Below is a small trained network, with its code and all its weights. Each question gives an input and a target symbol and asks what happens when units are switched off, that is, made to give their printed mean instead of their output.

import numpy as np


def w(rows, s, z=0):
    codes = np.array(rows[::2]) - 128.0
    scale = np.full(codes.shape[1], s)
    scale[-1] = z or s
    return codes * scale


def f(y):
    return y / 2 * (1 + np.tanh(0.7978845608 * (y + 0.044715 * y**3)))


def softmax(a):
    e = np.exp(a - a.max(-1, keepdims=True))
    return e / e.sum(-1, keepdims=True)


def log_softmax(a):
    a = a - a.max(-1, keepdims=True)
    return a - np.log(np.exp(a).sum(-1, keepdims=True))


def net(x, mask):
    ids = ['γεζθλστφψ'.index(c) for c in x.split()]
    T = len(ids)
    res = E[ids] + P[:T]
    r = res
    for j in range(3):
        rows = slice(2 * j, 2 * j + 2)
        q, k, v = (r @ M[0][rows].T for M in (Q, K, V))
        z = softmax(np.where(np.tri(T) > 0, q @ k.T / 2**0.5, -1e9)) @ v
        o = O[0][rows]
        res = res + np.where(mask[j], z, o[:, -1]) @ o[:, :-1]
    y = f(res @ A[0][:, :-1].T + A[0][:, -1])
    res = res + np.where(mask[3:11], y, B[0][:, -1]) @ B[0][:, :-1]
    return log_softmax(res[-1] @ U[:, :-1].T + U[:, -1])


Q, K, V, O, A, B = {}, {}, {}, {}, {}, {}
E = w([
[110,184,123,84],'γ',
[104,183,189,47],'ε',
[19,134,104,136],'ζ',
[61,43,2,65],'θ',
[80,133,47,43],'λ',
[81,164,102,88],'σ',
[148,151,198,226],'τ',
[133,248,130,50],'φ',
[94,163,100,109],'ψ',
],0.011)
P = w([
[136,118,179,167],'0',
[135,110,30,2],'1',
[128,135,23,26],'2',
[159,159,32,65],'3',
[149,198,79,90],'4',
[153,216,101,113],'5',
[153,181,45,96],'6',
[146,182,101,96],'7',
[180,175,51,74],'8',
],0.0089)
Q[0] = w([
[255,20,196,195],'h1',
[172,82,182,204],'h1',
[152,253,130,152],'h2',
[255,137,161,98],'h2',
[203,99,185,145],'h3',
[204,113,139,133],'h3',
],0.0095)
K[0] = w([
[207,217,66,92],'h1',
[178,175,89,89],'h1',
[50,70,182,143],'h2',
[79,41,88,140],'h2',
[5,119,117,73],'h3',
[100,139,107,114],'h3',
],0.012)
V[0] = w([
[108,88,227,235],'h1',
[223,17,97,168],'h1',
[45,87,77,175],'h2',
[124,131,165,138],'h2',
[75,24,19,144],'h3',
[136,255,126,113],'h3',
],0.0089)
O[0] = w([
[41,217,5,153,98],'h1',
[203,199,117,197,2],'h1',
[54,112,106,185,148],'h2',
[174,198,80,76,103],'h2',
[4,76,203,254,77],'h3',
[141,147,97,54,254],'h3',
],0.008,0.0058)
A[0] = w([
[123,203,55,207,14],'n1',
[133,166,53,199,20],'n2',
[177,187,127,55,176],'n3',
[157,118,176,214,38],'n4',
[89,151,52,121,123],'n5',
[84,97,37,82,227],'n6',
[133,144,76,178,2],'n7',
[53,10,192,156,214],'n8',
],0.011,0.0064)
B[0] = w([
[118,2,217,106,142],'n1',
[85,43,230,90,135],'n2',
[84,38,69,160,222],'n3',
[20,102,104,111,130],'n4',
[68,111,189,219,184],'n5',
[193,192,199,138,249],'n6',
[134,103,225,132,127],'n7',
[203,209,61,83,164],'n8',
],0.0093,0.021)
U = w([
[205,119,138,87,185],'γ',
[95,170,163,17,10],'ε',
[122,232,115,253,205],'ζ',
[145,153,22,119,196],'θ',
[233,177,176,32,31],'λ',
[233,150,156,116,81],'σ',
[168,108,209,99,3],'τ',
[217,48,116,26,97],'φ',
[190,162,170,82,39],'ψ',
],0.0049,0.0038)

Each question gives the input, a string of symbols that net reads in full, and the target symbol t.
The units are the heads (2 rows each of Q, K, V and O) and the neurons (one row each of A and B). Each row of codes is followed by its name. A weight is (code - 128) times the scale printed after its matrix; where a second scale follows, it is the last column's (O, A, B and U).
mask holds one flag per unit, heads first, then neurons. A switched-off unit (its flag False) gives its mean, the last column of its rows in O or B, instead of its output. The means were averaged over made-up inputs and are rounded, as every weight is.
A unit's drop is (log p(t) with every unit on - log p(t) with that unit switched off) / (log p(t) with every unit on - log p(t) with every unit switched off).
The circuit of an input: a set's keep is (log p(t) with only the set's units on - log p(t) with every unit switched off) / (log p(t) with every unit on - log p(t) with every unit switched off). Starting from all 11 units, units are removed one at a time, each time the one whose removal leaves the highest keep (on an exact tie, the one counted first), for as long as the keep stays at least 0.8.
circuit, biggest first: the units of the circuit, biggest drop first
unit that matters most: the unit with the biggest drop
top k neurons: the k neurons with the biggest drops, biggest first
heads that matter: for each layer, one digit per head in row order, 1 if its drop is at least 0.15 and else 0, layers parted by /
input λ ζ ζ ψ ζ θ γ ζ, target λ: top 3 neurons	n3, n8, n5
input φ σ γ ψ, target φ: unit that matters most	h1
input ζ θ φ ζ ε ζ θ ε, target ζ: heads that matter	110
input φ γ σ, target φ: circuit, biggest first	h1, n3, h3
input ζ φ θ ψ, target ζ: circuit, biggest first	h1, n5, h3
input τ σ γ σ θ, target τ: circuit, biggest first	h1, n1, n2, n5
input φ φ τ, target φ: circuit, biggest first	h1, n6, n5
input λ ψ φ θ, target λ: circuit, biggest first	n3, h3, n8, n6
input ζ ζ σ λ φ, target ζ: circuit, biggest first	h1, n5, h2
input θ θ θ ζ, target θ: heads that matter	101
input λ θ θ, target λ: circuit, biggest first	n8, n3, h1, h3
input ζ τ ζ γ φ ψ, target ζ: circuit, biggest first	h1, n5
input τ ζ σ φ ζ, target τ: circuit, biggest first	h1, n1, n2, n5
input φ θ γ γ φ σ θ, target φ: top 2 neurons	n3, n5
input ζ ε γ ε, target ζ: top 2 neurons	n5, n1
input τ θ φ φ, target τ: top 3 neurons	n1, n2, n5
input φ φ ε γ ζ σ ε, target φ: top 2 neurons	n3, n5
input ζ σ ζ θ, target ζ: top neuron	n5
input θ φ ζ ζ φ, target θ: circuit, biggest first	n6, h1, n3
input ζ ζ ζ γ, target ζ: heads that matter	100
